Here is a tiny trained network, its code and every weight. The questions are about switching its units off for an input and a class, where a switched-off unit gives its printed mean instead of its output.

import numpy as np


def w(rows, s, z=0):
    codes = np.array(rows[::2]) - 128.0
    scale = np.full(codes.shape[1], s)
    scale[-1] = z or s
    return codes * scale


def norm(h):
    return h / np.sqrt((h * h).mean(-1, keepdims=True) + 1e-5)


def f(y):
    return np.maximum(y, 0)


def log_softmax(a):
    a = a - a.max(-1, keepdims=True)
    return a - np.log(np.exp(a).sum(-1, keepdims=True))


def net(x, mask):
    res = np.array(x, float).reshape(1, 6) / 4 @ E
    u = 0
    for l in range(3):
        y = f(norm(res) @ A[l][:, :-1].T + A[l][:, -1])
        res = res + np.where(mask[u : u + 16], y, B[l][:, -1]) @ B[l][:, :-1]
        u += 16
    return log_softmax(norm(res)[-1] @ U[:, :-1].T + U[:, -1])


A, B = {}, {}
E = w([
[174,155,97,195,51,85],'x0',
[128,125,129,128,129,128],'x1',
[221,224,99,36,145,130],'x2',
[130,127,128,129,125,129],'x3',
[47,157,177,39,47,46],'x4',
[171,141,253,158,169,79],'x5',
],0.00043)
A[0] = w([
[178,133,111,82,137,119,44],'0.n1',
[153,182,215,145,152,133,141],'0.n2',
[60,128,164,65,129,58,132],'0.n3',
[167,155,108,184,61,92,1],'0.n4',
[135,168,205,160,134,142,45],'0.n5',
[171,132,94,194,203,138,153],'0.n6',
[88,4,141,205,105,143,198],'0.n7',
[48,138,163,68,140,67,118],'0.n8',
[71,113,86,73,135,214,77],'0.n9',
[146,122,99,162,207,140,60],'0.n10',
[191,133,118,58,127,142,55],'0.n11',
[200,206,101,102,82,109,178],'0.n12',
[122,173,66,139,66,175,137],'0.n13',
[207,164,104,45,120,129,165],'0.n14',
[149,77,100,152,227,157,94],'0.n15',
[113,111,145,98,150,160,188],'0.n16',
],0.0013,0.001)
B[0] = w([
[85,167,130,160,147,136,136],'0.n1',
[138,83,65,123,141,91,183],'0.n2',
[176,120,136,152,97,181,193],'0.n3',
[194,148,59,217,43,36,138],'0.n4',
[164,67,104,117,171,64,141],'0.n5',
[134,132,158,97,52,141,202],'0.n6',
[111,253,114,145,162,119,246],'0.n7',
[177,116,138,149,93,181,187],'0.n8',
[162,78,117,149,139,46,167],'0.n9',
[155,128,170,107,45,171,153],'0.n10',
[55,181,130,176,176,130,148],'0.n11',
[64,134,130,195,136,120,210],'0.n12',
[153,84,120,128,146,71,182],'0.n13',
[53,149,139,196,147,128,204],'0.n14',
[131,146,168,110,44,150,181],'0.n15',
[129,124,108,157,103,97,178],'0.n16',
],0.0016,0.0013)
A[1] = w([
[99,140,175,83,58,78,74],'1.n1',
[191,223,114,59,160,102,95],'1.n2',
[47,167,113,94,43,27,162],'1.n3',
[64,157,26,155,64,206,243],'1.n4',
[237,196,72,79,138,138,151],'1.n5',
[108,113,186,62,213,169,141],'1.n6',
[207,122,70,232,180,186,254],'1.n7',
[191,76,184,142,167,66,29],'1.n8',
[75,91,123,42,188,187,152],'1.n9',
[126,162,51,120,99,143,123],'1.n10',
[66,75,166,84,196,207,190],'1.n11',
[175,154,247,209,146,87,216],'1.n12',
[182,78,177,136,168,67,29],'1.n13',
[81,71,179,51,200,180,121],'1.n14',
[96,93,158,66,214,209,159],'1.n15',
[92,71,157,43,170,176,84],'1.n16',
],0.0012,0.00074)
B[1] = w([
[173,111,159,116,127,216,161],'1.n1',
[7,154,152,183,184,143,153],'1.n2',
[212,102,151,135,147,228,217],'1.n3',
[158,90,176,97,198,72,248],'1.n4',
[24,119,181,185,161,131,169],'1.n5',
[175,151,82,188,70,70,158],'1.n6',
[121,143,199,26,62,138,244],'1.n7',
[136,55,121,50,206,91,146],'1.n8',
[194,156,118,192,67,65,156],'1.n9',
[152,92,160,106,187,80,170],'1.n10',
[174,175,104,194,56,77,171],'1.n11',
[117,79,44,57,172,115,249],'1.n12',
[143,49,142,53,207,87,142],'1.n13',
[186,164,77,195,46,65,154],'1.n14',
[181,168,100,196,48,74,163],'1.n15',
[181,161,95,177,63,78,142],'1.n16',
],0.0013,0.0015)
A[2] = w([
[8,103,160,179,137,138,66],'2.n1',
[111,92,63,97,123,122,98],'2.n2',
[175,187,143,80,119,121,254],'2.n3',
[110,162,161,62,89,111,87],'2.n4',
[179,117,134,142,138,235,24],'2.n5',
[92,204,113,117,182,135,35],'2.n6',
[176,107,119,156,169,210,36],'2.n7',
[86,159,157,108,96,64,204],'2.n8',
[185,153,125,175,178,156,176],'2.n9',
[136,149,196,166,147,115,154],'2.n10',
[91,63,180,186,101,109,239],'2.n11',
[108,103,60,83,130,126,60],'2.n12',
[114,103,55,124,121,150,80],'2.n13',
[109,92,60,94,130,120,85],'2.n14',
[90,105,62,121,105,135,138],'2.n15',
[114,140,183,62,70,156,5],'2.n16',
],0.0017,0.00033)
B[2] = w([
[70,252,43,120,202,175,182],'2.n1',
[167,103,213,110,202,74,162],'2.n2',
[38,92,92,172,155,162,237],'2.n3',
[125,72,139,139,121,203,169],'2.n4',
[88,102,201,71,24,180,183],'2.n5',
[34,146,55,182,161,169,174],'2.n6',
[95,103,189,58,37,160,168],'2.n7',
[163,86,108,146,136,203,215],'2.n8',
[61,95,132,76,55,153,208],'2.n9',
[115,90,77,55,153,116,231],'2.n10',
[115,207,67,75,181,163,255],'2.n11',
[151,85,207,117,211,76,158],'2.n12',
[169,105,215,101,182,73,155],'2.n13',
[165,97,210,100,207,73,162],'2.n14',
[172,121,208,108,192,90,160],'2.n15',
[147,73,195,100,59,250,180],'2.n16',
],0.0013,0.00097)
U = w([
[128,75,212,61,22,253,254],'0',
[12,234,46,162,224,160,154],'1',
[192,34,185,65,236,24,71],'2',
[212,162,54,228,33,41,14],'3',
],0.0054,0.00076)

Each question gives the input, the list of numbers given to net, and the class t.
The units are the neurons (one row each of A and B). Each row of codes is followed by its name. A weight is (code - 128) times the scale printed after its matrix; where a second scale follows, it is the last column's (A, B and U).
mask holds one flag per neuron, layer by layer. A switched-off neuron (its flag False) gives its mean, the last column of its row in B, instead of its output. The means were averaged over made-up inputs and are rounded, as every weight is.
A unit's drop is (log p(t) with every unit on - log p(t) with that unit switched off) / (log p(t) with every unit on - log p(t) with every unit switched off).
The circuit of an input: a set's keep is (log p(t) with only the set's units on - log p(t) with every unit switched off) / (log p(t) with every unit on - log p(t) with every unit switched off). Starting from the 12 units with the biggest drops (on a tie, the unit counted first), units are removed one at a time, each time the one whose removal leaves the highest keep (on an exact tie, the one counted first), for as long as the keep stays at least 0.8.
units of the circuit, in order: the units of the circuit, biggest drop first
most important unit: the unit with the biggest drop
k most important neurons: the k neurons with the biggest drops, biggest first
top k neurons in layer l: the k neurons of layer l with the biggest drops, biggest first
drop of u: that unit's drop, to one decimal
input [4,-7,7,6,-7,-4], class 0: most important unit : 0.n7
input [-2,-1,3,-6,-2,3], class 1: units of the circuit, in order : [1.n2, 1.n4]
input [4,6,4,-8,-4,1], class 0: units of the circuit, in order : [1.n7, 2.n9]
input [-5,0,-8,-4,4,-6], class 1: units of the circuit, in order : [2.n1, 0.n7]
input [0,8,-7,-1,-5,7], class 1: units of the circuit, in order : [0.n7, 2.n1, 2.n11]
input [-2,-7,2,1,1,1], class 1: top 2 neurons in layer 0 : [0.n14, 0.n11]
input [4,-1,5,5,-5,-4], class 0: 2 most important neurons : [0.n7, 1.n12]
input [-4,2,8,-4,7,6], class 1: 2 most important neurons : [1.n2, 1.n7]
input [-6,-1,-2,4,3,-7], class 2: 2 most important neurons : [0.n9, 0.n16]
input [-6,-2,-4,6,1,-4], class 3: top 2 neurons in layer 0 : [0.n12, 0.n14]
input [4,-4,-5,-3,-5,-2], class 0: 4 most important neurons : [0.n12, 0.n14, 1.n5, 1.n2]
input [5,-3,8,7,-6,-2], class 1: top 2 neurons in layer 1 : [1.n3, 1.n5]
input [0,4,5,-5,3,-4], class 1: top 2 neurons in layer 1 : [1.n12, 1.n7]
input [8,4,2,-4,7,-8], class 2: most important unit : 1.n7
input [-7,-8,-3,-1,0,-7], class 2: 2 most important neurons : [0.n9, 0.n16]
input [7,-6,8,-4,5,0], class 1: drop of 1.n2 : 0.1
input [-8,5,5,0,3,5], class 3: drop of 0.n7 : 0.2
input [3,-7,5,1,-7,1], class 0: drop of 0.n7 : 0.2
input [-4,4,4,1,0,-6], class 2: 2 most important neurons : [0.n7, 0.n9]
input [-1,-6,-6,-7,-7,-4], class 0: top neuron in layer 1 : [1.n5]
input [-7,1,2,-5,-4,-8], class 2: top 2 neurons in layer 0 : [0.n9, 0.n16]
